Both labels of each row:
[ 0.01  0.23 -0.02 -0.23  3.27  0.23  0.44  0.12 -0.90  4.59 -0.99  1.00
  0.42 -0.63  2.83 -0.89 -1.44 -0.74  0.18 -0.81  0.22  0.09  0.20 -0.67
 -4.06 -0.07 -0.66  0.05  0.35 -1.25  0.03 -0.55 -2.05 -0.55 -2.16 -0.78
  0.25  1.02 -2.94 -0.06  0.12 -0.67 -0.29 -0.32 -1.11  0.06  0.28 -0.08
 -3.93 -1.62]
gelov/Y
[-1.26  0.03 -0.12 -0.33  3.79  0.21  0.54  0.19  0.42  6.51 -0.30  1.15
  0.33 -0.20  3.14 -1.16  0.01 -2.13 -0.03  0.84  0.28  0.86 -0.34  0.89
 -3.17 -0.11  0.20 -0.58 -0.24 -0.62  0.31  0.14 -0.19  0.17 -1.74 -0.34
  0.67  0.19 -0.60 -1.33  0.71 -0.03  0.05  0.04 -1.43 -1.86 -0.03 -1.87
  0.15 -1.58]
rulo/Y
[ 0.65  0.79  0.09 -0.01  2.32 -0.17 -0.74  0.01  1.09 -2.19  1.70 -1.08
  1.23 -0.18  0.81  0.94  0.22  0.69 -0.09  0.15  0.49 -0.36  1.48  0.25
 -0.46 -0.14  0.07  0.73 -0.02 -0.92 -0.56  0.72 -1.34 -0.16 -0.40 -0.04
  0.69  0.26 -0.68  0.13  0.16 -0.38  0.91 -0.62 -0.17 -0.22  0.34  1.24
 -0.35  2.29]
tuzi/W
[-0.25  0.07  2.11  0.79  0.66  0.10  0.09 -0.09  1.11 -3.47  2.55 -1.88
 -1.16 -0.75  0.28  0.82 -0.60  0.99 -0.15  2.30  0.87  0.29  1.43  6.52
 -1.49 -0.59 -0.28 -0.81 -0.18 -1.25 -0.93  0.59  0.80  0.69 -2.07 -0.74
  0.02  1.73 -0.65 -0.25  0.32 -0.42  0.18  0.12 -0.84 -0.42 -0.06 -0.03
 -0.06  2.55]
tuzi/V
[ 0.35 -0.20 -0.28  0.62  2.74 -0.37 -0.48  0.62  1.71 -2.51  2.90 -0.33
 -0.10 -0.76  0.39  0.68  0.77  1.25  0.60  0.57  0.20 -0.08  1.79  0.02
 -2.70 -0.72  0.07  1.79 -0.15 -1.09 -0.48  0.60 -0.47 -0.46 -1.71 -0.21
  0.18  0.13 -0.08 -0.08  0.36 -0.20 -0.19  0.16 -0.71 -0.31  0.24  0.71
  0.72  3.26]
tuzi/W
[ 0.39 -1.04 -1.24 -0.10 -0.01 -0.21  0.57 -0.38  0.84  3.79 -0.14 -1.24
  0.38  0.39  2.86 -0.86  0.52 -1.54  0.13  0.65  0.67  2.32 -0.36  0.32
 -1.30 -1.78 -0.04 -1.44  0.04 -0.51  1.64 -0.50 -1.19  0.54 -1.44  0.51
  1.05  0.94 -0.57 -0.30  0.29  0.45  0.38 -0.22 -0.53 -0.34  0.70 -0.43
  0.10  1.84]
Vod/V
[ 0.16 -0.36  0.31 -2.22  4.00  0.14  1.23  0.08 -0.98  6.37  1.65 -0.49
  0.00  0.05  4.08 -0.22  0.60 -1.38 -0.08  0.35 -0.50  0.51  0.04  1.16
 -2.03 -0.53  0.35 -0.74 -0.16 -0.19  0.27 -0.52 -0.02 -1.39 -0.57 -1.01
  0.21  0.98 -0.75 -1.61 -1.07 -0.75 -1.43 -1.20 -1.04 -3.10  0.38 -2.42
  0.83 -2.38]
rulo/V
[ 0.73  0.82 -0.17 -0.48 -0.46  0.15  0.85  0.15  0.56  3.74 -1.54 -0.29
 -0.41  0.14  2.21  0.48 -0.04 -0.58  0.26  1.23 -1.80  0.08 -1.31  0.33
 -2.80 -1.22 -0.31 -0.71 -0.93 -0.60  0.09 -0.66 -0.14  0.44 -1.96  0.67
  0.30  1.28 -0.41 -0.83  0.11 -0.12 -0.83 -0.57 -1.31  1.68 -0.08  0.44
  0.04  1.02]
Vod/Y
[ 0.12  0.03 -0.13 -1.52  2.16  0.33  0.75  0.10  0.40  0.02  1.10 -0.62
  0.03 -0.10  0.50 -1.05 -1.01  0.49  0.32 -0.19  0.62 -0.57  0.22  1.62
 -0.96 -0.72 -0.17  0.50 -1.24 -0.22 -1.62  0.66 -0.01  0.46 -2.24 -0.86
  0.17  1.53 -0.51 -0.47  0.73 -0.96  0.35 -0.20 -0.30 -1.97  1.43 -1.35
  1.52 -0.55]
tuzi/V
[ 0.89  0.82 -0.11  0.24  1.47 -0.61 -0.21  0.24 -0.16  1.88 -0.97  1.67
  0.90 -0.17  0.13 -0.42  0.25 -0.39  0.25  1.26  0.45  0.08 -0.68  0.12
 -1.19  0.67 -0.42  1.21 -0.57 -0.74  0.07  0.52 -0.60 -1.30  0.68 -0.90
  0.34 -0.16  0.10 -0.34  0.46 -0.78 -0.38  0.13 -1.30 -1.58 -0.17 -1.28
 -0.62 -0.51]
gelov/N
[ 0.41 -0.01 -0.04  0.25 -0.59  0.47  0.05 -0.67  1.32  2.10 -1.60 -1.02
  0.06  0.28  1.49  0.99 -0.07  0.47 -0.45  1.41  0.71  0.10 -0.23  0.03
 -1.97 -1.45  0.19 -0.25 -0.92 -0.56  1.08  0.00 -0.80  0.72 -1.26  0.89
  2.20  0.23 -0.43 -0.17  0.22 -0.47  0.33 -0.62 -0.46  2.60 -0.03  1.79
 -1.49  2.52]
Vod/N
[-0.54  0.90  0.30  0.99  3.59 -1.43  0.17 -0.28  0.02  3.34  2.21  0.76
  0.86 -0.26  2.94  0.60  0.05 -1.06  0.45  0.42 -0.35  0.25  0.33 -1.54
 -2.73 -0.19  0.62 -0.19 -1.15 -0.54  1.04  0.47 -0.50 -0.37 -0.45 -0.87
  0.27 -0.34 -0.21  0.23  0.26 -0.44 -0.32  0.02 -0.96 -1.52  0.51  0.61
  0.05  0.04]
rulo/W
[-0.34  0.18 -0.70 -0.53  0.57 -0.41  1.19  0.10  1.23  2.29  0.44 -0.35
 -0.51  1.09  1.95  0.31 -0.04 -1.53  0.08  0.62 -0.11 -0.11  0.45  0.76
 -0.91 -1.26  0.51 -0.03  1.40 -1.58  0.98  0.02 -1.12  1.39 -1.58  0.84
  0.67  1.26 -0.15 -0.60  0.00  0.05  0.75  0.06 -1.07  0.46  0.23  3.27
  0.62  2.83]
Vod/V
[ 0.14  0.22 -0.53 -0.05 -0.53 -0.75  0.11 -0.53  1.79  2.22 -1.04  0.46
  0.64 -0.69  2.22  1.27  0.08  0.03 -0.47  1.15 -0.17  0.23 -0.56 -0.48
 -1.13 -0.69  0.82 -0.55 -0.44 -0.54 -0.23  0.45 -0.35  0.15 -2.26  1.33
  2.32 -0.18 -0.06 -0.86  0.22 -0.15  2.74 -0.97 -1.15  2.88 -1.18  1.04
 -1.19  2.37]
Vod/N
[-0.27 -0.28 -0.08 -0.45  1.11 -0.10  0.33  0.27  0.06 -1.97  2.30 -0.76
  1.09  0.02 -0.58  0.57 -0.88  1.16  0.47 -0.32  1.45 -0.24 -0.77  1.41
 -0.65 -0.59 -0.11  0.31  0.06 -1.19 -1.31  0.73 -0.81  0.27 -1.74 -0.03
 -0.12  1.61  0.11 -0.24  0.42  0.12  0.63 -0.83 -0.12 -1.27  0.02 -0.29
  2.97  1.33]
tuzi/V
[-0.24 -0.36  0.50 -0.32  2.94  0.86  0.63 -0.30 -0.31  4.14 -0.09 -0.05
  0.41  0.37  1.66  1.32 -1.12 -1.33 -0.37  0.83  0.36 -0.09 -0.07  0.81
 -1.44 -0.31 -0.11 -0.28  0.63 -0.90 -0.55 -0.11 -0.28  0.82 -1.47 -0.07
  0.24  1.61 -0.24  0.71  0.59 -0.66  0.38  0.09 -0.28 -1.50 -0.45 -1.51
  1.05 -0.65]
gelov/V
[ 0.23 -0.46  0.03 -0.40  3.82  0.62  0.35 -0.17  0.14  4.10  0.09  1.30
  0.09 -0.14  2.19  0.05  0.08 -0.37  0.69  0.70 -0.02 -0.46  0.90 -1.05
 -2.09 -1.85 -0.12 -0.16 -0.84 -0.94  0.17 -0.09 -1.23 -0.55 -0.92 -1.06
  0.93 -0.23 -0.61 -0.13  0.32 -1.08 -0.59 -0.52 -1.50 -0.82  0.09  0.79
 -0.21  0.58]
gelov/W
[-0.08  1.06 -0.01  0.58  1.69 -0.16 -0.17  0.19  0.87 -0.49  2.06 -0.12
 -0.57 -0.69  1.00  0.73  0.56  1.28  0.07  0.00  0.25 -0.84  0.96 -0.10
 -3.33 -0.98  0.77  1.63 -0.19 -0.05 -0.92  0.36 -0.14 -0.02 -1.36 -0.33
 -0.02  0.45 -0.07 -0.77  0.25 -0.87 -0.71  0.12 -1.07 -0.41  0.99  1.53
  0.51  2.41]
tuzi/W
[-0.06 -0.72 -0.65  0.00  2.14  0.48  1.12 -1.03 -0.16  4.42 -0.43  0.14
  0.12  0.28  1.26  0.27 -0.57 -1.33 -0.04  0.33 -0.48  0.86  0.32  1.63
  0.18 -1.42 -0.23  1.72  0.50 -0.33 -0.28 -0.35 -3.27 -0.39 -0.80 -0.36
  0.37  0.50 -2.94 -0.27  1.06 -0.39 -0.01 -0.41  0.12 -2.45  0.32 -1.85
  1.43 -1.37]
gelov/V
[ 3.40  0.14  0.12 -0.05  2.35 -0.12  0.58  0.12 -0.31  2.03  2.74 -0.34
  0.28  0.36  2.50  0.69  0.05 -1.15  0.28  0.45  0.64  0.34 -0.04 -1.19
  0.24 -0.01  0.00 -0.20 -0.67 -0.05  1.67  0.08 -0.47 -0.99  0.18 -0.23
  0.23  0.17  0.78  0.37  0.74  0.01 -0.73  0.04 -0.55 -1.53  0.38 -0.35
 -0.25 -0.05]
rulo/W
[ 0.16  0.40 -0.73  0.02  3.77  0.41  0.38 -0.16 -0.05  4.88 -0.36  0.21
  1.72  0.16  2.10 -0.72 -0.59 -1.64 -0.44  1.03  0.03 -0.27  0.40 -0.60
 -3.00 -1.55 -0.20  0.07 -0.37 -0.16 -0.50 -0.89 -1.30 -0.23 -1.72 -0.30
  0.08  1.27 -0.71 -0.28  0.41 -0.88  0.01 -0.38 -0.98  0.16  0.27 -0.70
  1.36 -3.25]
gelov/Y
[ 0.62 -0.01 -0.02  0.28  2.33  0.15  0.41 -0.23 -0.44  2.33  0.86  1.38
  0.57 -0.04  0.83  0.61 -0.41  0.40 -0.15  1.08 -0.25  0.14  0.40 -1.34
 -0.48 -0.22 -0.45 -0.09 -0.67 -0.13 -0.26 -0.50 -1.00 -1.60 -0.60 -1.53
  0.70  0.43  0.48  0.65  0.76 -1.35  0.81 -0.56 -1.04 -1.96  0.34 -0.83
  0.58 -0.55]
gelov/W
[-0.35  0.63  0.23  0.72  0.43  1.03 -0.19  0.55  2.78 -2.88  1.78  0.51
 -0.78  0.43 -0.44 -0.10  0.27  3.81 -0.20  0.37 -0.17 -0.20 -0.05 -1.10
 -2.54 -0.66 -0.08  1.22 -0.43 -0.60 -0.99  1.28 -0.77 -0.24 -1.36 -0.23
  5.03  0.41  0.54 -0.09  0.69 -0.36  0.03  0.47 -0.53 -0.09 -0.02  1.33
  0.21  2.62]
tuzi/W
[-0.60  0.44  0.88  0.31  3.72  0.38  0.87  0.75  0.47  2.55  1.30  1.71
  0.71 -0.16  2.27  0.09 -1.14 -1.24  0.43  0.66  0.14 -0.37  0.54 -1.72
 -1.57 -1.17 -0.04 -0.02  0.26 -0.98  1.15  0.44 -2.42 -0.18 -1.32 -0.26
  0.28  0.27  0.16  0.81  0.36 -0.20  0.41 -0.23 -0.99 -3.58  1.05  0.47
 -0.12  1.32]
gelov/W
[ 0.45  0.63 -0.81 -0.14  1.20  0.04 -0.24 -1.06  1.52  1.72  0.68 -0.19
 -0.20 -0.08  2.76  1.75 -0.16  2.01  0.09  1.03 -0.41  0.93  0.55 -2.59
 -1.81 -1.93  0.14 -0.09 -0.82 -0.76  0.27  0.35 -0.61  0.03 -2.48  0.33
  1.97 -0.63  0.23 -0.40  0.23  1.17 -0.32 -1.14 -0.72  1.01  0.43  1.85
 -1.20  2.39]
Vod/W
[ 0.65  0.01 -0.30  0.04  2.06 -0.08 -0.05 -0.70  1.57  4.53  2.05  0.36
 -0.81  0.28  2.78  0.95  0.53 -0.38 -0.39  0.95 -0.41  0.20 -0.79 -1.70
 -2.60 -0.72  0.81 -1.56 -0.84 -0.06  1.19 -0.27  0.13 -0.54 -0.44 -0.02
  1.44  2.66  0.22 -0.17  0.41 -0.24 -0.28 -0.41 -0.66  0.13  1.13  0.66
 -0.05  0.81]
Vod/W
[ 0.25 -0.36 -0.92  1.85  3.69  0.27  0.48 -0.64 -0.32  4.03  0.30  0.70
 -1.34  0.30  1.18 -0.54 -0.30 -1.49 -0.34  0.34  0.82  1.05  0.03  1.11
 -0.12 -0.86 -0.13 -0.15  0.55 -0.53 -0.92  0.07 -1.30 -0.30 -1.56  0.36
  1.48  0.56 -0.61 -0.32  0.78  0.28  0.77 -0.76 -1.93 -2.83  0.44 -1.69
  1.86  0.25]
gelov/V
[-0.14 -0.60 -0.30 -0.13  2.43  0.06  0.32 -0.33  0.21  4.23 -0.03  0.55
 -0.83  0.26  1.31 -0.53 -1.07 -0.69 -0.85  0.62  0.19 -0.42  0.19  0.82
  0.83 -0.22  0.07 -0.83 -0.15 -0.20 -0.36  0.24 -0.67  0.19 -1.03 -0.06
  0.93 -0.24 -0.29  0.42  0.34  0.04  0.23  0.11 -0.33 -2.26  0.46 -2.49
  1.09 -0.80]
gelov/V
[ 0.33 -0.24 -1.01  0.71  2.10  0.16 -0.46 -0.40  2.15  2.65  1.12 -1.10
 -0.01  0.30 -0.26  0.88  0.33 -0.77 -0.91  0.45 -0.15  0.89 -0.07 -1.12
 -2.36 -0.74 -0.25 -0.55  0.48 -0.79  1.49  1.29 -0.42 -0.12 -1.28  0.46
  1.30  0.43  0.42 -0.66  0.37 -0.23  0.45  0.13 -0.70  1.40 -0.42  1.65
 -1.27  1.47]
Vod/W
[-0.12 -2.00 -0.42  0.00  3.53  0.30  0.27 -0.06  0.13  2.91  1.02  0.08
  0.36  0.49  2.29  0.45  0.10 -0.29  0.07  0.57  0.62  1.51 -0.37 -0.62
 -1.40 -0.79  0.00 -0.60  0.14 -0.86  0.28 -0.07 -0.79  0.10 -0.78 -1.29
  0.32 -0.42 -0.06 -0.57  1.11 -0.27  0.10 -0.51 -1.49 -2.40  1.31 -0.30
  0.69  2.37]
gelov/W
[ 0.37 -0.12  0.40  0.81  4.06  0.77  0.45 -0.37  0.60  3.55  1.09  1.38
 -0.33 -0.29  1.89 -0.05 -0.56  0.15  0.37  0.85  0.68 -1.53  0.09 -2.38
 -2.71 -1.03  0.00  0.18 -2.46 -0.46  0.16 -0.08 -1.04  0.02 -1.58 -0.30
  0.77  1.02  0.32  0.44  0.77 -0.76 -0.41 -0.66 -1.78 -0.72  0.84  0.24
  0.29 -0.74]
gelov/W
